Here is a tiny trained network, its code and every weight. The questions are about switching its units off for an input and a class, where a switched-off unit gives its printed mean instead of its output.

import numpy as np


def w(rows, s, z=0):
    codes = np.array(rows[::2]) - 128.0
    scale = np.full(codes.shape[1], s)
    scale[-1] = z or s
    return codes * scale


def norm(h):
    return h / np.sqrt((h * h).mean(-1, keepdims=True) + 1e-5)


def f(y):
    return np.maximum(y, 0)


def log_softmax(a):
    a = a - a.max(-1, keepdims=True)
    return a - np.log(np.exp(a).sum(-1, keepdims=True))


def net(x, mask):
    res = np.array(x, float).reshape(1, 2) / 4 @ E
    u = 0
    for l in range(3):
        y = f(norm(res) @ A[l][:, :-1].T + A[l][:, -1])
        res = res + np.where(mask[u : u + 10], y, B[l][:, -1]) @ B[l][:, :-1]
        u += 10
    return log_softmax(norm(res)[-1] @ U[:, :-1].T + U[:, -1])


A, B = {}, {}
E = w([
[145,145,118,154,110,195,38,43,13,175,182],'x0',
[83,253,40,73,35,59,65,108,134,46,137],'x1',
],0.0039)
A[0] = w([
[164,146,118,184,118,203,68,40,75,177,228,247],'0.n0',
[161,161,72,110,22,92,76,100,128,159,126,129],'0.n1',
[152,81,103,152,70,124,79,155,143,151,103,80],'0.n2',
[160,46,189,201,255,192,184,135,151,239,119,235],'0.n3',
[138,139,168,131,131,63,189,193,197,136,88,141],'0.n4',
[61,100,89,109,120,155,160,95,111,158,80,85],'0.n5',
[136,143,147,165,107,151,108,112,142,151,85,27],'0.n6',
[22,195,32,9,53,98,104,128,147,71,105,149],'0.n7',
[168,139,115,159,94,53,159,172,200,116,159,73],'0.n8',
[159,107,161,153,95,57,106,122,139,131,142,78],'0.n9',
],0.002,0.0014)
B[0] = w([
[106,86,71,61,150,150,149,191,253,92,61,236],'0.n0',
[156,125,154,187,200,102,165,124,126,103,145,187],'0.n1',
[99,113,159,172,119,122,106,133,180,138,120,128],'0.n2',
[101,230,102,147,129,41,170,87,80,61,140,253],'0.n3',
[152,96,72,101,147,200,78,95,152,106,138,187],'0.n4',
[143,123,120,129,105,114,153,131,148,147,137,128],'0.n5',
[126,114,114,128,93,140,80,107,160,148,150,128],'0.n6',
[171,121,166,188,189,102,221,90,90,110,128,244],'0.n7',
[158,98,74,126,147,189,59,146,154,134,143,161],'0.n8',
[112,99,122,120,126,127,122,97,145,107,116,128],'0.n9',
],0.0031,0.0042)
A[1] = w([
[93,165,117,109,78,99,134,121,139,109,129,106],'1.n0',
[136,121,146,122,74,140,47,123,142,190,114,35],'1.n1',
[134,120,140,115,82,177,27,116,90,206,173,6],'1.n2',
[176,126,87,142,178,134,155,107,159,80,109,187],'1.n3',
[139,66,253,184,152,153,147,148,111,243,134,49],'1.n4',
[157,109,136,149,97,205,7,94,63,191,162,39],'1.n5',
[142,119,158,160,132,40,158,145,135,111,142,113],'1.n6',
[143,129,101,191,175,119,114,81,62,120,156,125],'1.n7',
[88,124,155,127,154,114,99,139,113,97,143,76],'1.n8',
[139,54,95,80,111,164,85,155,158,142,101,53],'1.n9',
],0.0043,0.0019)
B[1] = w([
[157,90,203,154,143,129,90,120,99,155,143,180],'1.n0',
[92,167,127,111,149,153,129,145,123,161,132,135],'1.n1',
[29,93,52,75,150,149,121,180,251,162,77,164],'1.n2',
[96,147,156,111,104,189,133,117,76,185,141,255],'1.n3',
[173,222,171,166,127,4,139,81,47,56,192,206],'1.n4',
[89,49,69,72,186,205,37,120,244,117,72,199],'1.n5',
[125,106,108,88,106,183,55,132,123,186,135,194],'1.n6',
[108,106,116,80,117,157,136,178,184,157,99,221],'1.n7',
[113,141,110,137,115,136,138,146,139,151,147,129],'1.n8',
[95,184,135,125,87,104,154,113,81,155,159,140],'1.n9',
],0.0039,0.0049)
A[2] = w([
[173,168,139,160,128,18,120,84,49,87,242,117],'2.n0',
[126,97,141,130,108,91,149,224,240,122,81,29],'2.n1',
[168,141,140,141,130,144,129,126,121,105,104,47],'2.n2',
[158,102,138,123,126,99,161,184,250,131,79,58],'2.n3',
[126,200,122,155,83,49,70,108,115,59,127,2],'2.n4',
[136,178,62,148,59,3,76,104,109,90,168,41],'2.n5',
[157,107,111,176,135,83,129,127,89,178,137,37],'2.n6',
[196,52,192,239,189,102,162,99,72,119,159,138],'2.n7',
[131,67,164,91,137,65,183,217,211,124,97,101],'2.n8',
[52,185,117,85,71,170,151,120,36,218,159,144],'2.n9',
],0.0041,0.001)
B[2] = w([
[120,163,141,59,242,88,71,24,101,169,132,255],'2.n0',
[103,77,75,114,139,222,76,100,157,159,121,212],'2.n1',
[104,123,133,139,106,130,146,110,111,138,157,132],'2.n2',
[87,97,65,139,161,169,71,99,127,154,105,210],'2.n3',
[173,145,212,166,139,100,188,133,51,163,167,220],'2.n4',
[204,138,238,196,180,78,161,127,38,174,172,232],'2.n5',
[134,150,136,125,144,129,144,101,118,146,161,150],'2.n6',
[162,252,156,135,38,34,86,128,65,90,172,240],'2.n7',
[101,117,88,90,105,184,63,78,129,134,136,220],'2.n8',
[95,98,174,126,104,102,164,173,147,101,133,250],'2.n9',
],0.0044,0.0038)
U = w([
[204,215,199,159,159,27,124,76,23,138,176,183],'0',
[90,93,5,87,171,229,47,70,190,147,117,195],'1',
[54,91,201,103,68,146,235,222,143,119,128,143],'2',
[254,83,72,195,87,81,148,186,176,117,75,3],'3',
[243,94,72,221,83,105,167,162,171,116,77,20],'4',
[217,106,75,222,96,106,152,166,161,125,88,38],'5',
],0.0086,0.0041)

Each question gives the input, the list of numbers given to net, and the class t.
The units are the neurons (one row each of A and B). Each row of codes is followed by its name. A weight is (code - 128) times the scale printed after its matrix; where a second scale follows, it is the last column's (A, B and U).
mask holds one flag per neuron, layer by layer. A switched-off neuron (its flag False) gives its mean, the last column of its row in B, instead of its output. The means were averaged over made-up inputs and are rounded, as every weight is.
A unit's drop is (log p(t) with every unit on - log p(t) with that unit switched off) / (log p(t) with every unit on - log p(t) with every unit switched off).
unit that matters most: the unit with the biggest drop
k most important neurons: the k neurons with the biggest drops, biggest first
k most important neurons of layer l: the k neurons of layer l with the biggest drops, biggest first
drop of u: that unit's drop, to one decimal
input [-2,-3], class 2: 2 most important neurons -> 0.n3, 0.n7
input [5,3], class 1: unit that matters most -> 0.n3
input [2,3], class 2: 4 most important neurons -> 1.n4, 0.n3, 0.n7, 1.n7
input [-1,3], class 2: 4 most important neurons -> 1.n4, 0.n3, 0.n7, 1.n6
input [-3,2], class 2: 2 most important neurons -> 1.n3, 0.n0
input [2,-3], class 2: 3 most important neurons -> 0.n3, 0.n0, 0.n7
input [-3,-3], class 2: 3 most important neurons of layer 1 -> 1.n3, 1.n5, 1.n4
input [-2,2], class 2: 3 most important neurons of layer 1 -> 1.n3, 1.n4, 1.n5
input [-7,8], class 0: 2 most important neurons -> 0.n0, 2.n5
input [7,6], class 1: 4 most important neurons -> 0.n3, 1.n5, 1.n4, 1.n2
input [1,3], class 2: 2 most important neurons of layer 0 -> 0.n3, 0.n7
input [-3,-1], class 2: 2 most important neurons -> 1.n3, 0.n0
input [-4,-4], class 0: 2 most important neurons -> 0.n0, 1.n7
input [-5,-6], class 0: 2 most important neurons -> 0.n0, 1.n4
input [-5,-5], class 0: most important neuron -> 0.n0
input [5,-4], class 1: 2 most important neurons -> 1.n5, 0.n7
input [-2,1], class 2: 3 most important neurons of layer 1 -> 1.n3, 1.n5, 1.n4
input [-6,-8], class 0: drop of 1.n4 -> 0.3
input [-6,-2], class 1: drop of 1.n4 -> 0.0
input [3,-2], class 2: drop of 1.n5 -> 0.1
input [-5,3], class 1: unit that matters most -> 1.n4
